k_47: [  48,  -73, -145, -116, -687, -183, -737,    6, -311,   34, -135, -456,
 -187,  257, -601,  566,  403,  707, -140,   33,  -56,  315,   73, -363]
k_447: [ 207,  171, -571, -222, -135,    9, -561,  128,  350, -284, -537,  -54,
 -401,  255, -244,  256,   76,  533,   -7,  -42,    4,  234,  -61,   36]
k_536: [-127,  220, -380,  -80,  370,  294,  136,   15,  515,  -70, -297,  232,
 -189, -133,   98,  -70, -258, -357,  -30,  477,  263,    2,  111,  330]
k_689: [  57,  -89,  445,  180,  425,  -37,  653,  -14,  -73,    9,  359,  286,
  341, -161,  548, -528, -223, -440,  171, -415, -143, -330, -168,  124]
k_424: [ 123, -280,  507,  115, -466, -357, -137,  -34, -666,  120,  418, -287,
  256,  135, -125,   90,  314,  396,   25, -522, -300,   -9, -111, -402]
k_167: [ 420, -102,  169,    2,  -71, -306, -109,  119, -174, -248,   30,   14,
   62,  261,  181, -176,  109,  507,  196, -918, -389,  -56, -348, -140]
present: [ 119, -109, -306] -> no
present: [-415, -144, -330] -> no
present: [ 420, -102,  169] -> yes
present: [136, 294, 370] -> no
present: [-127,  221, -380,  -80,  370] -> no
present: [ 257, -601,  566,  403] -> yes
present: [-561,  128] -> yes

k_222: [   0,  -21,  642,   19,  -13,    1,  -20,   -5,   -1,  501,    3,  -15,
    9,    4,    6,  -10,   -1,  -14,  -22,    3,    6,  181,  -16,  -18,
  -14,   -7,   12,  -10,    1,  -10,   -7,   19,   -6,    4,  -15,  692,
 -693, -418, -451]
k_804: [  0, -21, 642,  19, -13,   1, -20,  -5,  -1, 501,   3, -15,   9,   4,   6,
 -10,  -1, -14, -22,   3,   6, 181, -16, -18, -14,  -7,  12, -10,   1, -10,
  -7,  19,  -6,   4, -15,  12, 160, -13,   7]
k_447: [  0, -21,  12,  19, -13,   1, -20,  -5,  -1,  13,   3, -15,   9,   4,   6,
 -10,  -1, -14, -22,   3,   6, -34, -16, -18, -14,  -7,  12, -10,   1, -10,
  -7,  19,  -6,   4, -15,  12, -11, -13,   7]
present: [-20,  -5] -> yes
present: [-16, 181,   6] -> no
present: [-5, -1, 13,  3] -> yes
present: [-10,   0] -> no
present: [501,   3, -15] -> yes

k_282: [ -92,  357,   70, -153, -392, -188, -428, -343,   77, -162,  279,  146,
   84]
k_336: [182, -10,  83, 325,  32, 327,  35,  45,  84, 375, -15,  41,  -9]
k_447: [ 254,  419,  -26,  455, -418,  428, -423, -392,  -22,  458,  362,  263,
 -109]
k_47: [  86, -676,  246,  142,  752,  148,  761,  728,  227,  204, -598, -285,
  180]
k_689: [ 104, -636,  233,  171,  715,  170,  723,  689,  212,  222, -562, -260,
  171]
present: [148, 761, 728, 227, 204] -> yes
present: [-188, -428] -> yes
present: [35, 45, 84] -> yes
present: [419, 254] -> no
present: [ 455, -418,  428, -423] -> yes
present: [-418,  455] -> no

k_506: [ 69, -51,  -5, 188,  -8]
k_447: [-125, -566,  628, -249,  289]
k_424: [-148, -217, -462,  499, -133]
k_282: [-501,   81,  317,  286, -108]
k_689: [-554,  252, -364, -565,  446]
k_47: [   2,  591,  101, -178, -664]
k_167: [476, 192, 317, 393, -56]
k_536: [260,  71, 421, 187, 510]
k_635: [ 321, -525, -313, -512, -356]
k_336: [ 559,   30, -175,    5,  364]
present: [476, 192] -> yes
present: [-148, -217, -462] -> yes
present: [-462, -217, -148] -> no
present: [-512, -313] -> no
present: [-565,  446] -> yes
present: [-525, -313, -512] -> yes
present: [192, 317, 393] -> yes

k_336: [ -55,   22,   28,  150, -434,    6,   -2,  -11,  108, -839]
k_167: [ 181,  167,   70,  400, -438,   40,  168,   58,  391,  633]
k_47: [-13, -12, -40, 486, 304, -11, -44, -90,  30, 684]
k_506: [-576,   -2,   45, -852,  283,    9,   75,  -98,  136,  543]
k_536: [ -55,   22,   28,  150, -434,    6,   95,  -11,  108, -839]
present: [-39, 486, 304, -11, -44] -> no
present: [  45, -852] -> yes
present: [  6,  -2, -11, 108] -> yes
present: [-90, -44, -11] -> no

k_804: [ -95, -345,  313,  -39,  145,   49,  108, -403, -199,  -80,   48,  279,
 -175, -214,    5,  -26, -514,  -73,   92,  -53, -439,  127, -482,  -67,
   92,  -18, -260, -279,  -44, -421,  355,  -90,  176,  377, -187,  261,
 -397,   63,  -16, -266,  126,  180,  -90,  106,  -90, -139,  152,  323,
  244, -322,  -12,  370,  -84,  148, -184,  176, -450, -406, -237, -352,
  -37, -741]
k_689: [ 446,  117,  153,  516, -608,    4,  302, -227, -302,  -39,  722, -150,
 -272,  103,   78,  326, -268,  -63, -305,  318,   30,  404, -494, -280,
  133,  144, -117, -443,  404, -118,   57,  245,  273, -254,  252,   67,
 -145,   76, -304, -558,   70,  257,   39,  255,  136, -198, -432,   -8,
 -236,  336,  389,  133,  184,   11,  273,  342, -189, -182, -359, -336,
 -397,  301]
k_336: [ -90,  259,  154,  287,   45,   -1,  -10,   95,  217, -183, -458, -134,
  -97,  207,  156, -281, -222,  -53,  174,   25, -352,  -54,  -29,  -85,
 -105,  -37, -529,  118,   38, -235,  111,  203,  208,  306,  121,  470,
  -75,  343,   88,  -13,  296,  211,  -91,   51,  112,    3,  144, -105,
 -539, -179,   55,  -97,  150,   -8,  277, -139, -424,  225, -162, -325,
  277,  239]
k_167: [  34,  -42,  207, -528,  425, -213, -158,  625,  -16, -367,  509,  -92,
   81,  262, -535,  130,   66, -361, -386,  403,  514,  252,  332,  -95,
 -274,   23, -236,  -54, -152, -370,  353,   44,  173,  -63,  413, -259,
  224,  352, -178, -154,  107,  124, -278, -146, -179,  284, -167, -459,
 -374,  433,  229, -137,  745, -151,  294,  189,  321,   63, -352, -350,
 -207,  -72]
k_506: [-220, -269,    6, -647,  432,   93, -198, -114,  -31,  -52,  -55,  110,
  301, -190,  -43, -117,  -21,  -34,  150, -144,  -88, -187,  -35,  -21,
   22, -189,    3,   64, -195, -123,  198, -234, -176,  -58, -278, -230,
  -51, -209,  147,  240, -111, -244,  194, -144, -244,   51,  150,   -2,
  421,  -59, -208,  209, -218,  175, -388,  -18,    1, -282,  156,  143,
   44, -767]
k_424: [ 175,  426,  -57,  -76, -372, -277, -126,  131,   64, -212,   -1, -717,
  323,  371,  476,  -26,  342,  405,  102,   56, -128, -442,   -9, -314,
 -191, -217,  -10,  442,  162,  288, -211,  367, -236, -756,  248, -318,
  512, -285,  -53,  412,  -88, -564,  448,    7,  308, -323,  -74, -709,
 -243,  767,  191, -165, -112,  261,  -48, -358,  157,   83,  206,  610,
  330,  475]
k_222: [ 106,  -16, -230,  920, -644,  655,  162, -324, -108,  560, -215,  291,
 -225,  -38,  382, -175, -208,  228,  169,  171, -228,  192, -573,  262,
  485,  138,  199, -422,  277,   -9, -262,  -58, -201,  171, -459,   39,
 -156, -247,   63, -188, -187,   73,   15,  101,  186, -117,  174,  625,
  180, -168, -375,  288, -555,  -37,  200,  260, -107, -297, -145,  290,
 -400,  172]
k_282: [ -27,  -13, -171,   37,  211,  254,  -16, -218,   76,  147, -193,  114,
  175, -163,  195,   43,    3, -158,  356,  363,  183,  -48,   -6,  139,
  255, -174,  -63,   40,  103, -214,   96, -297,   70,  142, -393,  102,
 -128, -167,  258,    4,  180,  102,  399, -174, -371,  426, -104,  219,
  247, -442, -123,  218, -511,  230,  171,  319, -337,  -37,  102,   87,
  -12,   87]
k_635: [ 109,  135, -564,  222, -600,  523,  284, -460, -177,  681,  -75,  170,
  195, -424,  345, -214,  196,  107,  527, -409, -148,  -20, -223,  -86,
  390,  -74,  378, -269,  451,  694, -503, -259, -283, -281, -572, -100,
 -333, -415,  281,   59, -328,  206,  450,  114,  -30,  116, -345,  537,
  267, -324, -374,   77, -921,   44,  -94,   25, -180,  -25,  504,  136,
 -211,  -67]
k_536: [ -40,  -56,  118,  142, -165, -259,   62, -436,  -49,  -92, -185,  -63,
 -136,  -81,  160,  119,  -91,  383,  -32, -388, -396, -186, -173,   41,
  -15,   39,  238,  215, -105,  233, -112,  156,  -97,  -14,   31,  101,
  -61, -208, -123,  155, -128, -293,  -30,  174,  270, -529,  257,   45,
  330,  -51,  100,   40,  -97,  108, -408, -339,  -65,  -90,  148,  271,
  259,  -60]
present: [445, 117] -> no
present: [-145, -297, -107,  260,  200] -> no

k_424: [-152,  -43,   -8,  -69,   77,   -6,  -18,  -12,  -70,  -46]
k_536: [ -92,  -28,    1, -771,  293,   -7,  -13,  -21,  -95,  -12]
k_689: [ 12,   8,  -3, -20, 112,   1,   9, -10,  16, 301]
k_167: [ -4,  13,  12,   9, -85,   6,  25,  22,  27,   4]
k_222: [133,  25,   1,  16, -22,   2,   3,   9,  24,   7]
k_447: [-64,   6,   8, -70,  -8,   2,   9, -16,  37,   1]
k_282: [-123,   -1,   12,  -74,  -29,    3,   16,  -12,   35,   -6]
k_336: [  12,    8,   -3,  -20,  112,    1,    9,  -10,   16, -273]
present: [12,  8] -> yes
present: [2, 9] -> yes
present: [ -8, -69] -> yes
present: [-85,   6,  25,  22,  27] -> yes

k_336: [-147, -670, -119, -301]
k_424: [  29, -511, -367, -303]
k_167: [ 340, -177, -789, -164]
k_47: [ 363, -306, -581, -195]
k_689: [ 161, -474, -425, -256]
present: [ 340, -177, -789, -164] -> yes
present: [-511, -367, -303] -> yes
present: [-306, -581] -> yes
present: [ 340, -177] -> yes
present: [-177,  340] -> no

k_804: [ 376, -144, -175,  -86, -423,  532, -906,  559, -182, -289, -271,   97,
  -96, -405,  183,   -3,  -88,  786,  171,  -42, -359, -212,  -34,  133,
 -364, -424,  -92,    7,  123,  373,  199,  280,   57]
k_282: [ 376, -144, -175,  -86, -423,  532, -906,  559, -182, -289, -271,   97,
  -96, -405,  183,   -3,  -88,  786,  171,  -42, -359, -212,  -34,  133,
 -364, -424,  -92,    7,  123,  373,  622, -404,   57]
k_447: [ 376, -144, -175,  -86, -423,  532, -906,  559,   29, -289, -271,   97,
  -96, -405,  183,   -3,  -88,  786,  171,  -42, -359, -212,  -34,  133,
 -364, -424,  -92,    7,  123,  435,  622, -404,   57]
present: [123, 373, 199, 280,  57] -> yes
present: [ 171,  -42, -359] -> yes
present: [ -34,  133, -364] -> yes
present: [-359,  -42,  171,  786,  -88] -> no
present: [123, 435] -> yes
present: [786, 171] -> yes

k_635: [  46, -581, -211,   11, -377, -283,   68,  -83,  -96,  -68, -440, -456,
 -493,   69,    0,   -3,  163,  139,  186,  279,  377, -270, -187, -206,
  312,  156,  128,   56,  184, -301, -459, -337,  794,  -14,  -92, -178,
 -391,  221,  456, -292,  662,  -46,  265,   72, -167,  774,  138, -163,
  151, -344]
k_47: [  34,  845, -126,  674,  -19, -607,  254,  133,  193,  -13, -164,   61,
  -86,  353, -126, -692,   94, -223,  523, -268,  -54,  650, -391,  504,
 -192,  224, -124,  -10,  198,   62, -522,   59, -167, -224, -168,  385,
  -81,  206, -147,  -19,  318,  129,   67,  482,  205, -175,   77,   57,
 -215, -182]
k_336: [ 158, -743,   70, -384, -340,  -12, -296, -140,   31,   95, -177,   53,
  -56,   74,  110,  163,  256,  349,  354,   89,  432,  203, -344, -219,
  -93,  -79,   55,  -44,  228, -422, -388,  125,  762,   82,   16,  -61,
 -475,  119,  336, -265,  612,  185,  174,  188, -113,  297,  238, -221,
  238, -255]
k_222: [ 447,  875, -446,  398, -173, -269,  339,  511, -158,  190,  -34, -368,
 -133,    6, -150, -414,  135, -350,  616, -671,  168,  544, -391,   10,
 -336,  409, -204,    2,   10, -424, -467, -166, -220, -150, -147,  517,
 -227,   97,  170, -537,  478,  302,  234,  581,   94, -338,   46,  -12,
  -57,  -56]
present: [190, -34] -> yes
present: [ 762,   83,   16,  -61, -475] -> no
present: [-391,  544] -> no
present: [ 184, -301, -459, -337] -> yes
present: [-292,  456] -> no

k_804: [ 471, -912,  -13,  -74]
k_536: [-502,  327, -378,  662]
k_336: [ 769, -745, -729,  704]
k_282: [-214,  470, -750,  549]
k_689: [-442, -275,  774,  463]
k_222: [-562,   54, -135,  246]
k_635: [-745,  332, -924,  415]
k_167: [ 813, -182, -523, -411]
present: [-378,  327, -502] -> no
present: [-442, -275,  774,  463] -> yes
present: [-274,  774] -> no
present: [ 769, -746, -729,  704] -> no
present: [ 332, -924,  415] -> yes
present: [ 327, -502] -> no

